Below are the code and all the weights of a small trained network. Each question names an input and a target symbol and asks about switching units off, where a switched-off unit gives its printed mean instead of its output.

import numpy as np


def w(rows, s, z=0):
    codes = np.array(rows[::2]) - 128.0
    scale = np.full(codes.shape[1], s)
    scale[-1] = z or s
    return codes * scale


def f(y):
    return y / 2 * (1 + np.tanh(0.7978845608 * (y + 0.044715 * y**3)))


def softmax(a):
    e = np.exp(a - a.max(-1, keepdims=True))
    return e / e.sum(-1, keepdims=True)


def log_softmax(a):
    a = a - a.max(-1, keepdims=True)
    return a - np.log(np.exp(a).sum(-1, keepdims=True))


def net(x, mask):
    ids = ['ΘΛΞΦαβδεηπτψ'.index(c) for c in x.split()]
    T = len(ids)
    res = E[ids] + P[:T]
    r = res
    for j in range(3):
        rows = slice(2 * j, 2 * j + 2)
        q, k, v = (r @ M[0][rows].T for M in (Q, K, V))
        z = softmax(np.where(np.tri(T) > 0, q @ k.T / 2**0.5, -1e9)) @ v
        o = O[0][rows]
        res = res + np.where(mask[j], z, o[:, -1]) @ o[:, :-1]
    y = f(res @ A[0][:, :-1].T + A[0][:, -1])
    res = res + np.where(mask[3:15], y, B[0][:, -1]) @ B[0][:, :-1]
    return log_softmax(res[-1] @ U[:, :-1].T + U[:, -1])


Q, K, V, O, A, B = {}, {}, {}, {}, {}, {}
E = w([
[103,124,108,99,27,122,144,36,186],'Θ',
[119,165,98,176,124,154,130,204,59],'Λ',
[108,113,192,215,66,135,77,75,72],'Ξ',
[139,38,188,131,91,71,201,153,45],'Φ',
[180,119,182,175,130,126,172,109,251],'α',
[171,77,74,79,144,233,161,186,106],'β',
[91,110,176,110,203,234,197,82,174],'δ',
[106,155,41,100,79,167,196,97,71],'ε',
[170,67,77,146,88,171,65,195,179],'η',
[35,83,83,103,102,153,87,162,185],'π',
[29,185,165,125,139,100,180,60,41],'τ',
[63,181,74,203,101,88,210,162,169],'ψ',
],0.015)
P = w([
[132,133,239,28,31,128,190,254,111],'0',
[108,82,90,216,133,153,134,136,84],'1',
[84,82,107,203,136,175,143,130,87],'2',
[86,76,105,201,137,175,151,119,70],'3',
[65,77,103,191,125,180,145,122,85],'4',
[74,77,112,193,125,191,148,115,76],'5',
[59,74,109,202,135,188,154,122,83],'6',
[50,74,110,183,126,204,165,114,79],'7',
[50,67,111,195,130,191,157,118,81],'8',
[44,70,128,176,127,204,165,114,73],'9',
],0.0063)
Q[0] = w([
[230,205,128,121,137,79,118,77,213],'head 1',
[199,234,138,53,172,57,91,155,121],'head 1',
[216,178,143,38,162,87,43,113,125],'head 2',
[168,179,142,124,134,63,90,120,98],'head 2',
[106,47,93,128,131,173,164,124,139],'head 3',
[164,181,134,1,194,68,36,134,158],'head 3',
],0.0091)
K[0] = w([
[204,36,80,212,237,112,67,53,119],'head 1',
[118,65,16,157,217,205,105,26,59],'head 1',
[147,176,34,226,162,193,84,39,148],'head 2',
[116,95,28,188,158,159,82,33,91],'head 2',
[143,91,184,73,78,85,181,176,106],'head 3',
[68,136,25,181,254,160,115,29,138],'head 3',
],0.0069)
V[0] = w([
[115,76,159,87,121,88,91,84,188],'head 1',
[175,123,117,72,95,193,161,43,100],'head 1',
[146,95,194,169,136,40,122,92,56],'head 2',
[64,248,232,59,210,147,128,132,150],'head 2',
[48,88,84,138,108,70,169,69,95],'head 3',
[88,255,175,146,84,156,84,109,156],'head 3',
],0.0084)
O[0] = w([
[73,107,88,107,61,173,134,157,65,82],'head 1',
[211,141,115,62,122,128,50,91,112,187],'head 1',
[108,161,163,157,130,254,77,137,160,163],'head 2',
[145,67,99,227,140,78,71,111,80,40],'head 2',
[216,215,95,200,78,156,148,119,113,165],'head 3',
[142,33,40,148,219,166,144,83,146,3],'head 3',
],0.0081,0.005)
A[0] = w([
[171,127,143,124,246,122,101,229,50,252],'neuron 1',
[162,134,35,150,145,70,59,157,141,151],'neuron 2',
[188,228,92,119,115,124,132,129,115,1],'neuron 3',
[125,149,70,86,36,125,102,129,78,37],'neuron 4',
[181,54,151,101,194,35,150,150,86,20],'neuron 5',
[116,146,123,51,153,31,157,131,113,107],'neuron 6',
[206,59,70,80,147,112,186,166,183,68],'neuron 7',
[145,79,136,88,109,141,76,152,73,193],'neuron 8',
[43,110,52,89,147,109,119,9,113,198],'neuron 9',
[166,65,168,146,74,68,91,182,254,136],'neuron 10',
[152,63,130,160,122,85,111,86,143,136],'neuron 11',
[90,151,200,122,141,126,172,94,42,145],'neuron 12',
],0.008,0.0031)
B[0] = w([
[101,254,176,76,137,130,72,55,170,156],'neuron 1',
[56,144,155,64,80,166,124,166,137,159],'neuron 2',
[135,49,149,156,84,61,121,159,170,192],'neuron 3',
[142,151,161,127,176,121,145,176,76,225],'neuron 4',
[102,107,206,180,166,193,243,87,61,151],'neuron 5',
[126,131,5,189,124,168,98,84,110,174],'neuron 6',
[125,37,9,164,132,140,163,95,191,173],'neuron 7',
[161,115,166,91,135,151,103,92,70,176],'neuron 8',
[225,126,131,116,163,104,104,176,156,234],'neuron 9',
[42,178,142,116,221,77,73,161,120,190],'neuron 10',
[127,73,124,90,58,49,188,131,165,156],'neuron 11',
[94,116,88,149,114,117,63,105,157,254],'neuron 12',
],0.0079,0.0058)
U = w([
[41,107,67,34,83,140,110,155,166,86],'Θ',
[217,169,116,48,45,60,141,66,240,212],'Λ',
[209,129,71,89,126,189,201,136,70,134],'Ξ',
[107,211,181,120,101,160,172,144,93,240],'Φ',
[135,102,107,229,98,122,55,62,100,70],'α',
[142,71,239,136,78,91,170,121,58,106],'β',
[134,89,127,119,154,244,191,55,140,44],'δ',
[111,139,122,208,116,102,254,154,186,3],'ε',
[118,57,125,103,154,131,75,219,125,144],'η',
[112,125,70,161,78,116,249,183,58,144],'π',
[160,133,200,144,226,117,205,115,188,169],'τ',
[89,230,110,99,180,76,117,44,63,136],'ψ',
],0.0057,0.0036)

Each question gives the input, a string of symbols that net reads in full, and the target symbol t.
The units are the heads (2 rows each of Q, K, V and O) and the neurons (one row each of A and B). Each row of codes is followed by its name. A weight is (code - 128) times the scale printed after its matrix; where a second scale follows, it is the last column's (O, A, B and U).
mask holds one flag per unit, heads first, then neurons. A switched-off unit (its flag False) gives its mean, the last column of its rows in O or B, instead of its output. The means were averaged over made-up inputs and are rounded, as every weight is.
A unit's drop is (log p(t) with every unit on - log p(t) with that unit switched off) / (log p(t) with every unit on - log p(t) with every unit switched off).
The circuit of an input: a set's keep is (log p(t) with only the set's units on - log p(t) with every unit switched off) / (log p(t) with every unit on - log p(t) with every unit switched off). Starting from the 12 units with the biggest drops (on a tie, the unit counted first), units are removed one at a time, each time the one whose removal leaves the highest keep (on an exact tie, the one counted first), for as long as the keep stays at least 0.8.
circuit, biggest first: the units of the circuit, biggest drop first
unit that matters most: the unit with the biggest drop
top k neurons: the k neurons with the biggest drops, biggest first
which heads matter: for each layer, one digit per head in row order, 1 if its drop is at least 0.15 and else 0, layers parted by /
drop when u is switched off: that unit's drop, to one decimal
input Ξ Λ ε δ, target δ: circuit, biggest first : head 3; head 2
input Φ ε δ ε τ Ξ ε β ε ψ, target Φ: which heads matter : 011
input ψ Φ ε ε π Θ β, target Φ: which heads matter : 001
input Φ Φ π β η Φ η ε ε, target Φ: which heads matter : 011
input π ε δ ψ, target π: circuit, biggest first : head 2; head 1
input π τ η Φ Λ α η, target Φ: which heads matter : 001
input ε α ε Φ π, target Φ: circuit, biggest first : head 3; head 2
input ε δ π τ ε ε, target Λ: circuit, biggest first : head 1; neuron 3
input Λ δ η β α Λ η Λ, target ψ: top 2 neurons : neuron 1; neuron 3
input ε Λ η, target Θ: which heads matter : 010
input α η η, target Θ: which heads matter : 001
input δ Λ β τ, target α: top 2 neurons : neuron 12; neuron 6
input π δ α, target ε: which heads matter : 011
input ε α Ξ, target Λ: unit that matters most : head 1
input δ Θ η η α ε Ξ Ξ, target β: unit that matters most : head 2
input δ Θ τ η ε Φ η π, target Φ: which heads matter : 001
input π ε β Θ ε ε, target π: which heads matter : 110
input α ε Λ δ Ξ π Θ Θ η π, target η: which heads matter : 011
input Λ α ε ε τ ε Λ, target ψ: top 4 neurons : neuron 1; neuron 3; neuron 9; neuron 7
input π π ε ε α π Λ ε ε, target π: top neuron : neuron 1
input Φ π ε Λ Φ Ξ β Ξ, target Φ: drop when neuron 5 is switched off : 0.0
input Φ Φ ε τ α, target Φ: drop when head 3 is switched off : 0.2
input Φ η π η, target Φ: drop when head 3 is switched off : 0.3
